Here is a tiny trained network, its code and every weight. The questions are about switching its units off for an input and a class, where a switched-off unit gives its printed mean instead of its output.

import numpy as np


def w(rows, s, z=0):
    codes = np.array(rows[::2]) - 128.0
    scale = np.full(codes.shape[1], s)
    scale[-1] = z or s
    return codes * scale


def norm(h):
    return h / np.sqrt((h * h).mean(-1, keepdims=True) + 1e-5)


def f(y):
    return y / 2 * (1 + np.tanh(0.7978845608 * (y + 0.044715 * y**3)))


def log_softmax(a):
    a = a - a.max(-1, keepdims=True)
    return a - np.log(np.exp(a).sum(-1, keepdims=True))


def net(x, mask):
    res = np.array(x, float).reshape(1, 4) / 4 @ E
    u = 0
    for l in range(2):
        y = f(norm(res) @ A[l][:, :-1].T + A[l][:, -1])
        res = res + np.where(mask[u : u + 9], y, B[l][:, -1]) @ B[l][:, :-1]
        u += 9
    return log_softmax(norm(res)[-1] @ U[:, :-1].T + U[:, -1])


A, B = {}, {}
E = w([
[206,105,96,145,214,125,185,200,146],'x0',
[84,85,200,55,203,239,99,167,141],'x1',
[91,60,121,127,174,82,33,129,77],'x2',
[154,1,98,88,195,134,53,160,199],'x3',
],0.0072)
A[0] = w([
[132,107,90,110,154,135,141,217,89,36],'L0N0',
[114,185,74,168,92,85,143,54,135,61],'L0N1',
[88,162,134,131,126,160,131,125,145,22],'L0N2',
[137,126,124,138,115,78,97,173,129,12],'L0N3',
[96,152,244,164,135,107,96,76,88,67],'L0N4',
[111,180,85,40,104,185,154,154,158,2],'L0N5',
[85,96,131,131,111,135,150,180,116,117],'L0N6',
[140,169,172,117,123,181,98,88,65,94],'L0N7',
[106,117,102,77,133,104,51,149,177,75],'L0N8',
],0.011,0.002)
B[0] = w([
[219,149,78,177,106,7,149,171,223,189],'L0N0',
[195,109,110,162,41,109,228,54,229,253],'L0N1',
[128,92,187,95,170,156,137,154,125,147],'L0N2',
[145,117,145,65,181,206,127,126,200,140],'L0N3',
[178,2,122,161,124,111,186,185,24,217],'L0N4',
[47,196,132,154,177,125,147,103,160,183],'L0N5',
[81,104,141,152,118,188,125,93,93,142],'L0N6',
[166,118,234,185,136,197,77,125,144,197],'L0N7',
[61,160,39,73,86,143,58,83,91,210],'L0N8',
],0.0081,0.0064)
A[1] = w([
[169,140,165,71,135,122,255,178,82,92],'L1N0',
[152,144,102,87,142,62,125,181,178,110],'L1N1',
[158,98,135,139,72,52,113,135,74,154],'L1N2',
[83,103,117,108,117,70,207,82,225,109],'L1N3',
[68,52,119,62,63,144,70,134,118,177],'L1N4',
[136,165,108,187,62,176,142,51,15,104],'L1N5',
[151,103,133,143,163,121,128,95,85,105],'L1N6',
[191,180,72,132,217,78,148,164,114,3],'L1N7',
[74,247,226,66,223,139,153,105,157,98],'L1N8',
],0.0081,0.0025)
B[1] = w([
[80,60,138,15,96,115,34,76,118,209],'L1N0',
[124,139,210,192,204,80,180,180,13,211],'L1N1',
[17,187,133,100,176,198,156,108,179,201],'L1N2',
[120,171,115,152,92,120,137,132,94,254],'L1N3',
[105,209,103,2,96,97,133,82,92,243],'L1N4',
[152,131,87,96,157,76,160,195,127,221],'L1N5',
[129,170,148,144,117,134,200,97,151,136],'L1N6',
[177,71,155,105,214,123,56,199,163,200],'L1N7',
[120,128,117,194,103,188,4,105,207,213],'L1N8',
],0.0078,0.0049)
U = w([
[183,156,79,188,77,109,206,98,171,186],'0',
[86,128,44,37,156,144,40,101,96,177],'1',
[200,105,101,171,252,98,83,219,153,173],'2',
[114,155,163,188,161,248,49,129,216,85],'3',
[120,59,240,141,139,208,158,146,21,1],'4',
],0.011,0.0026)

Each question gives the input, the list of numbers given to net, and the class t.
The units are the neurons (one row each of A and B). Each row of codes is followed by its name. A weight is (code - 128) times the scale printed after its matrix; where a second scale follows, it is the last column's (A, B and U).
mask holds one flag per neuron, layer by layer. A switched-off neuron (its flag False) gives its mean, the last column of its row in B, instead of its output. The means were averaged over made-up inputs and are rounded, as every weight is.
A unit's drop is (log p(t) with every unit on - log p(t) with that unit switched off) / (log p(t) with every unit on - log p(t) with every unit switched off).
The circuit of an input: a set's keep is (log p(t) with only the set's units on - log p(t) with every unit switched off) / (log p(t) with every unit on - log p(t) with every unit switched off). Starting from the 12 units with the biggest drops (on a tie, the unit counted first), units are removed one at a time, each time the one whose removal leaves the highest keep (on an exact tie, the one counted first), for as long as the keep stays at least 0.8.
circuit, biggest first: the units of the circuit, biggest drop first
most important unit: the unit with the biggest drop
top k neurons: the k neurons with the biggest drops, biggest first
top k neurons in layer l: the k neurons of layer l with the biggest drops, biggest first
drop of u: that unit's drop, to one decimal
input [4,6,-1,-6], class 3: circuit, biggest first => (L1N8)
input [1,2,-4,6], class 1: top 4 neurons => (L0N8; L0N1; L1N4; L0N4)
input [-6,1,-6,6], class 1: top 2 neurons in layer 0 => (L0N8; L0N7)
input [0,3,3,-1], class 4: top 3 neurons in layer 1 => (L1N0; L1N8; L1N6)
input [-4,-2,-8,7], class 1: top 2 neurons => (L0N1; L0N0)
input [-1,6,-7,-5], class 3: top 2 neurons => (L1N8; L0N5)
input [-5,4,-6,7], class 1: top 2 neurons => (L0N8; L1N4)
input [7,4,-3,-6], class 3: circuit, biggest first => (L1N8; L0N4)
input [0,5,-6,7], class 1: circuit, biggest first => (L0N8; L1N4)
input [5,1,4,-8], class 4: circuit, biggest first => (L1N0; L0N7)
input [-8,1,6,-7], class 4: top 2 neurons => (L0N4; L0N7)
input [6,1,-8,-5], class 3: top 2 neurons in layer 1 => (L1N8; L1N0)
input [-5,-3,-8,8], class 1: top 3 neurons => (L0N8; L0N0; L0N1)
input [5,4,-5,-2], class 3: circuit, biggest first => (L1N8; L0N5)
input [8,-4,-8,2], class 2: circuit, biggest first => (L1N7; L0N1)
input [-8,6,8,-4], class 4: most important unit => L0N4
input [-8,1,5,-1], class 4: top 2 neurons in layer 0 => (L0N4; L0N7)
input [0,7,-5,7], class 1: top 3 neurons => (L0N8; L1N4; L0N7)
input [3,5,-2,-7], class 3: drop of L1N8 => 0.8
input [-7,3,2,-8], class 4: circuit, biggest first => (L0N4)
input [-6,4,-3,-8], class 4: drop of L0N0 => 0.0
input [6,-4,-4,2], class 2: drop of L1N7 => 0.2
